Below are the code and all the weights of a small trained network. Each question names an input and a class and asks about switching units off, where a switched-off unit gives its printed mean instead of its output.

import numpy as np


def w(rows, s, z=0):
    codes = np.array(rows[::2]) - 128.0
    scale = np.full(codes.shape[1], s)
    scale[-1] = z or s
    return codes * scale


def f(y):
    return np.maximum(y, 0)


def log_softmax(a):
    a = a - a.max(-1, keepdims=True)
    return a - np.log(np.exp(a).sum(-1, keepdims=True))


def net(x, mask):
    res = np.array(x, float).reshape(1, 7) / 4 @ E
    y = f(res @ A[0][:, :-1].T + A[0][:, -1])
    res = res + np.where(mask, y, B[0][:, -1]) @ B[0][:, :-1]
    return log_softmax(res[-1] @ U[:, :-1].T + U[:, -1])


A, B = {}, {}
E = w([
[69,1,108,63],'x0',
[172,158,130,38],'x1',
[198,125,106,74],'x2',
[54,152,71,96],'x3',
[163,124,120,166],'x4',
[166,178,8,140],'x5',
[7,163,116,138],'x6',
],0.0084)
A[0] = w([
[152,98,68,170,227],'neuron 0',
[168,118,108,154,162],'neuron 1',
[138,201,107,163,254],'neuron 2',
[116,83,121,98,195],'neuron 3',
[89,197,167,135,196],'neuron 4',
[137,129,140,129,149],'neuron 5',
[94,168,115,127,156],'neuron 6',
[119,98,188,144,166],'neuron 7',
[65,104,83,67,244],'neuron 8',
[91,69,192,136,217],'neuron 9',
[146,120,194,175,149],'neuron 10',
[96,99,121,134,171],'neuron 11',
[126,104,214,133,177],'neuron 12',
[134,88,80,80,195],'neuron 13',
[177,184,124,101,134],'neuron 14',
[165,125,137,86,140],'neuron 15',
[106,193,96,144,158],'neuron 16',
[166,148,248,108,203],'neuron 17',
[77,127,115,162,170],'neuron 18',
[113,167,157,205,146],'neuron 19',
[154,145,112,151,104],'neuron 20',
[124,116,196,125,163],'neuron 21',
[111,179,140,156,131],'neuron 22',
[79,72,101,94,147],'neuron 23',
[195,144,95,174,177],'neuron 24',
],0.016,0.004)
B[0] = w([
[163,149,104,111,196],'neuron 0',
[168,123,85,154,176],'neuron 1',
[107,161,140,246,226],'neuron 2',
[110,123,107,72,200],'neuron 3',
[70,116,173,161,203],'neuron 4',
[132,106,158,168,143],'neuron 5',
[107,136,147,116,179],'neuron 6',
[162,101,153,111,200],'neuron 7',
[117,147,78,63,241],'neuron 8',
[126,89,151,91,245],'neuron 9',
[123,103,124,153,195],'neuron 10',
[117,113,81,99,183],'neuron 11',
[124,100,157,118,213],'neuron 12',
[126,149,112,110,204],'neuron 13',
[130,136,131,158,194],'neuron 14',
[124,122,150,112,177],'neuron 15',
[100,180,125,168,201],'neuron 16',
[129,104,164,140,223],'neuron 17',
[111,133,74,135,195],'neuron 18',
[131,127,118,166,206],'neuron 19',
[133,135,111,147,162],'neuron 20',
[142,92,177,131,191],'neuron 21',
[83,139,141,149,181],'neuron 22',
[148,160,109,75,221],'neuron 23',
[179,143,110,189,214],'neuron 24',
],0.012)
U = w([
[146,14,177,129,102],'0',
[238,168,80,172,101],'1',
[84,139,65,33,255],'2',
[5,167,133,165,50],'3',
],0.013,0.0016)

Each question gives the input, the list of numbers given to net, and the class t.
The units are the neurons (one row each of A and B). Each row of codes is followed by its name. A weight is (code - 128) times the scale printed after its matrix; where a second scale follows, it is the last column's (A, B and U).
mask holds one flag per neuron, in row order. A switched-off neuron (its flag False) gives its mean, the last column of its row in B, instead of its output. The means were averaged over made-up inputs and are rounded, as every weight is.
A unit's drop is (log p(t) with every unit on - log p(t) with that unit switched off) / (log p(t) with every unit on - log p(t) with every unit switched off).
The circuit of an input: a set's keep is (log p(t) with only the set's units on - log p(t) with every unit switched off) / (log p(t) with every unit on - log p(t) with every unit switched off). Starting from the 12 units with the biggest drops (on a tie, the unit counted first), units are removed one at a time, each time the one whose removal leaves the highest keep (on an exact tie, the one counted first), for as long as the keep stays at least 0.8.
circuit, biggest first: the units of the circuit, biggest drop first
top k neurons: the k neurons with the biggest drops, biggest first
drop when u is switched off: that unit's drop, to one decimal
input [-7,-1,3,-5,-5,-4,-8], class 0: top neuron	neuron 17
input [3,-4,-3,0,-1,5,7], class 2: circuit, biggest first	neuron 8; neuron 23
input [7,6,6,-4,8,2,-2], class 2: top 3 neurons	neuron 2; neuron 3; neuron 13
input [3,0,-5,0,7,-3,3], class 0: circuit, biggest first	neuron 9; neuron 16
input [1,-4,-4,-5,-5,3,-2], class 1: top 2 neurons	neuron 4; neuron 17
input [1,-5,-2,6,3,0,2], class 2: top 2 neurons	neuron 8; neuron 2
input [-5,2,4,4,-2,-8,3], class 0: top 2 neurons	neuron 17; neuron 21
input [-7,-5,-5,0,-8,-7,0], class 0: top 2 neurons	neuron 7; neuron 21
input [3,4,-5,-2,8,3,5], class 2: top 2 neurons	neuron 2; neuron 4
input [-5,2,5,-7,-6,8,7], class 3: drop when neuron 1 is switched off	-0.1
input [-7,1,-8,-8,-4,0,-3], class 0: drop when neuron 17 is switched off	0.6
input [3,4,-1,-7,7,0,8], class 0: drop when neuron 8 is switched off	0.2
